Here is a tiny trained network, its code and every weight. The questions are about switching its units off for an input and a class, where a switched-off unit gives its printed mean instead of its output.

import numpy as np


def w(rows, s, z=0):
    codes = np.array(rows[::2]) - 128.0
    scale = np.full(codes.shape[1], s)
    scale[-1] = z or s
    return codes * scale


def norm(h):
    return h / np.sqrt((h * h).mean(-1, keepdims=True) + 1e-5)


def f(y):
    return np.maximum(y, 0)


def log_softmax(a):
    a = a - a.max(-1, keepdims=True)
    return a - np.log(np.exp(a).sum(-1, keepdims=True))


def net(x, mask):
    res = np.array(x, float).reshape(1, 8) / 4 @ E
    u = 0
    for l in range(4):
        y = f(norm(res) @ A[l][:, :-1].T + A[l][:, -1])
        res = res + np.where(mask[u : u + 7], y, B[l][:, -1]) @ B[l][:, :-1]
        u += 7
    return log_softmax(norm(res)[-1] @ U[:, :-1].T + U[:, -1])


A, B = {}, {}
E = w([
[101,134,71,167,167,78,136],'x0',
[156,222,99,182,100,149,107],'x1',
[243,43,112,186,66,203,43],'x2',
[44,65,111,173,183,226,112],'x3',
[140,110,137,153,211,92,41],'x4',
[77,100,216,202,218,222,165],'x5',
[180,214,116,254,74,44,106],'x6',
[16,144,198,79,165,97,116],'x7',
],0.0045)
A[0] = w([
[154,62,112,72,21,46,164,111],'L0N0',
[124,163,146,254,68,190,98,17],'L0N1',
[52,147,193,117,146,19,133,27],'L0N2',
[87,97,197,171,139,204,166,254],'L0N3',
[227,106,156,120,118,121,38,178],'L0N4',
[237,199,171,116,117,28,168,90],'L0N5',
[179,102,126,231,145,13,120,38],'L0N6',
],0.013,0.0032)
B[0] = w([
[167,156,130,52,22,95,160,230],'L0N0',
[94,186,169,190,22,117,175,205],'L0N1',
[135,122,204,116,168,17,135,217],'L0N2',
[134,116,225,125,131,246,186,254],'L0N3',
[165,19,147,132,97,93,62,230],'L0N4',
[188,252,75,134,150,211,175,237],'L0N5',
[163,49,80,228,167,159,111,206],'L0N6',
],0.014,0.0088)
A[1] = w([
[35,138,210,17,168,14,103,96],'L1N0',
[33,153,64,145,211,87,171,8],'L1N1',
[68,209,123,97,205,55,102,102],'L1N2',
[78,59,124,93,235,206,124,45],'L1N3',
[56,112,3,156,176,156,118,73],'L1N4',
[53,71,51,79,159,253,166,2],'L1N5',
[28,93,199,97,148,6,113,110],'L1N6',
],0.013,0.0012)
B[1] = w([
[6,178,124,129,96,121,148,254],'L1N0',
[158,200,132,87,115,111,146,159],'L1N1',
[95,102,153,62,84,134,148,193],'L1N2',
[142,109,87,134,223,130,125,233],'L1N3',
[128,168,162,100,136,93,24,146],'L1N4',
[197,125,107,137,189,163,178,217],'L1N5',
[31,133,137,154,155,66,162,223],'L1N6',
],0.02,0.0065)
A[2] = w([
[83,198,95,59,60,73,158,163],'L2N0',
[181,113,133,10,56,162,153,160],'L2N1',
[60,67,53,151,126,166,129,75],'L2N2',
[85,78,112,47,68,160,12,28],'L2N3',
[145,37,114,43,134,152,100,106],'L2N4',
[184,129,33,164,78,121,65,151],'L2N5',
[46,113,121,130,89,238,72,3],'L2N6',
],0.014,0.0014)
B[2] = w([
[239,131,96,90,135,66,170,254],'L2N0',
[163,95,220,58,156,112,93,248],'L2N1',
[212,115,155,119,143,107,145,147],'L2N2',
[113,148,208,103,195,189,19,159],'L2N3',
[79,114,142,157,197,135,26,178],'L2N4',
[6,73,46,134,126,47,102,224],'L2N5',
[184,175,160,159,88,181,169,156],'L2N6',
],0.013,0.0092)
A[3] = w([
[150,216,178,60,254,140,162,136],'L3N0',
[84,216,109,72,81,159,129,43],'L3N1',
[60,248,24,145,127,198,93,3],'L3N2',
[121,137,109,114,118,145,130,14],'L3N3',
[41,224,12,144,192,128,161,72],'L3N4',
[142,125,33,32,24,242,138,47],'L3N5',
[47,152,38,138,90,94,176,82],'L3N6',
],0.0098,0.003)
B[3] = w([
[162,19,86,76,177,94,153,255],'L3N0',
[130,71,91,91,117,137,120,149],'L3N1',
[87,212,66,132,187,168,84,141],'L3N2',
[129,145,142,140,122,128,134,128],'L3N3',
[125,245,160,48,121,202,81,179],'L3N4',
[119,84,182,147,182,10,199,153],'L3N5',
[154,177,118,167,195,162,41,175],'L3N6',
],0.012,0.0089)
U = w([
[148,106,145,117,217,195,179,147],'0',
[115,55,157,98,133,127,39,139],'1',
[1,167,160,91,150,83,177,115],'2',
[82,134,100,104,88,166,127,5],'3',
[150,84,51,198,67,94,89,122],'4',
[194,156,123,44,103,61,155,159],'5',
[113,141,206,184,51,204,164,128],'6',
[137,225,50,170,133,146,112,116],'7',
],0.014,0.013)

Each question gives the input, the list of numbers given to net, and the class t.
The units are the neurons (one row each of A and B). Each row of codes is followed by its name. A weight is (code - 128) times the scale printed after its matrix; where a second scale follows, it is the last column's (A, B and U).
mask holds one flag per neuron, layer by layer. A switched-off neuron (its flag False) gives its mean, the last column of its row in B, instead of its output. The means were averaged over made-up inputs and are rounded, as every weight is.
A unit's drop is (log p(t) with every unit on - log p(t) with that unit switched off) / (log p(t) with every unit on - log p(t) with every unit switched off).
The circuit of an input: a set's keep is (log p(t) with only the set's units on - log p(t) with every unit switched off) / (log p(t) with every unit on - log p(t) with every unit switched off). Starting from the 12 units with the biggest drops (on a tie, the unit counted first), units are removed one at a time, each time the one whose removal leaves the highest keep (on an exact tie, the one counted first), for as long as the keep stays at least 0.8.
units of the circuit, in order: the units of the circuit, biggest drop first
most important unit: the unit with the biggest drop
k most important neurons: the k neurons with the biggest drops, biggest first
top k neurons in layer l: the k neurons of layer l with the biggest drops, biggest first
drop of u: that unit's drop, to one decimal
input [3,4,7,7,-1,-8,4,5], class 4: most important unit -> L0N1
input [-3,4,8,-8,-1,-4,2,-1], class 4: 2 most important neurons -> [L0N4; L2N5]
input [5,2,-3,5,2,5,8,3], class 6: 2 most important neurons -> [L0N1; L0N6]
input [2,3,7,-3,8,2,0,3], class 1: 4 most important neurons -> [L0N4; L0N5; L2N3; L1N5]
input [-4,-3,2,-2,-2,2,-2,-3], class 1: units of the circuit, in order -> [L0N5; L0N4]
input [6,4,2,7,3,-5,-5,-1], class 1: top 3 neurons in layer 0 -> [L0N2; L0N3; L0N5]
input [4,-2,0,-1,2,-1,-2,0], class 2: units of the circuit, in order -> [L0N5; L1N6; L0N2]
input [1,-5,-4,-3,7,7,-3,5], class 2: 2 most important neurons -> [L0N2; L1N0]
input [-1,-3,-1,6,0,-5,-4,-4], class 1: top 2 neurons in layer 1 -> [L1N0; L1N6]
input [-5,2,5,-1,4,-7,-8,8], class 1: 3 most important neurons -> [L0N4; L0N2; L2N3]
input [-5,-1,0,-8,3,7,-7,8], class 2: units of the circuit, in order -> [L0N5; L1N0]
input [-8,8,2,2,-8,0,7,3], class 6: top 2 neurons in layer 0 -> [L0N1; L0N0]
input [-2,-5,5,-8,7,-6,-2,-6], class 1: 2 most important neurons -> [L0N4; L2N1]
input [7,0,8,7,-8,8,8,0], class 6: units of the circuit, in order -> [L0N1]
input [-4,-3,-1,-5,4,3,-8,4], class 2: 2 most important neurons -> [L0N5; L0N2]
input [-7,-3,1,6,-4,-2,3,4], class 6: top 2 neurons in layer 2 -> [L2N0; L2N6]
input [-5,-8,-3,2,3,1,-1,4], class 2: top 2 neurons in layer 0 -> [L0N2; L0N5]
input [-8,7,7,1,4,6,1,-5], class 6: drop of L0N1 -> 0.3
input [-6,3,-2,-7,-5,5,8,-1], class 7: drop of L0N5 -> 0.1
input [-3,6,6,-6,4,-6,-7,7], class 1: units of the circuit, in order -> [L0N4]
input [-5,5,5,8,2,5,4,-3], class 6: drop of L0N1 -> 0.2
input [6,0,2,2,3,-7,0,-6], class 1: top 2 neurons in layer 0 -> [L0N1; L0N4]
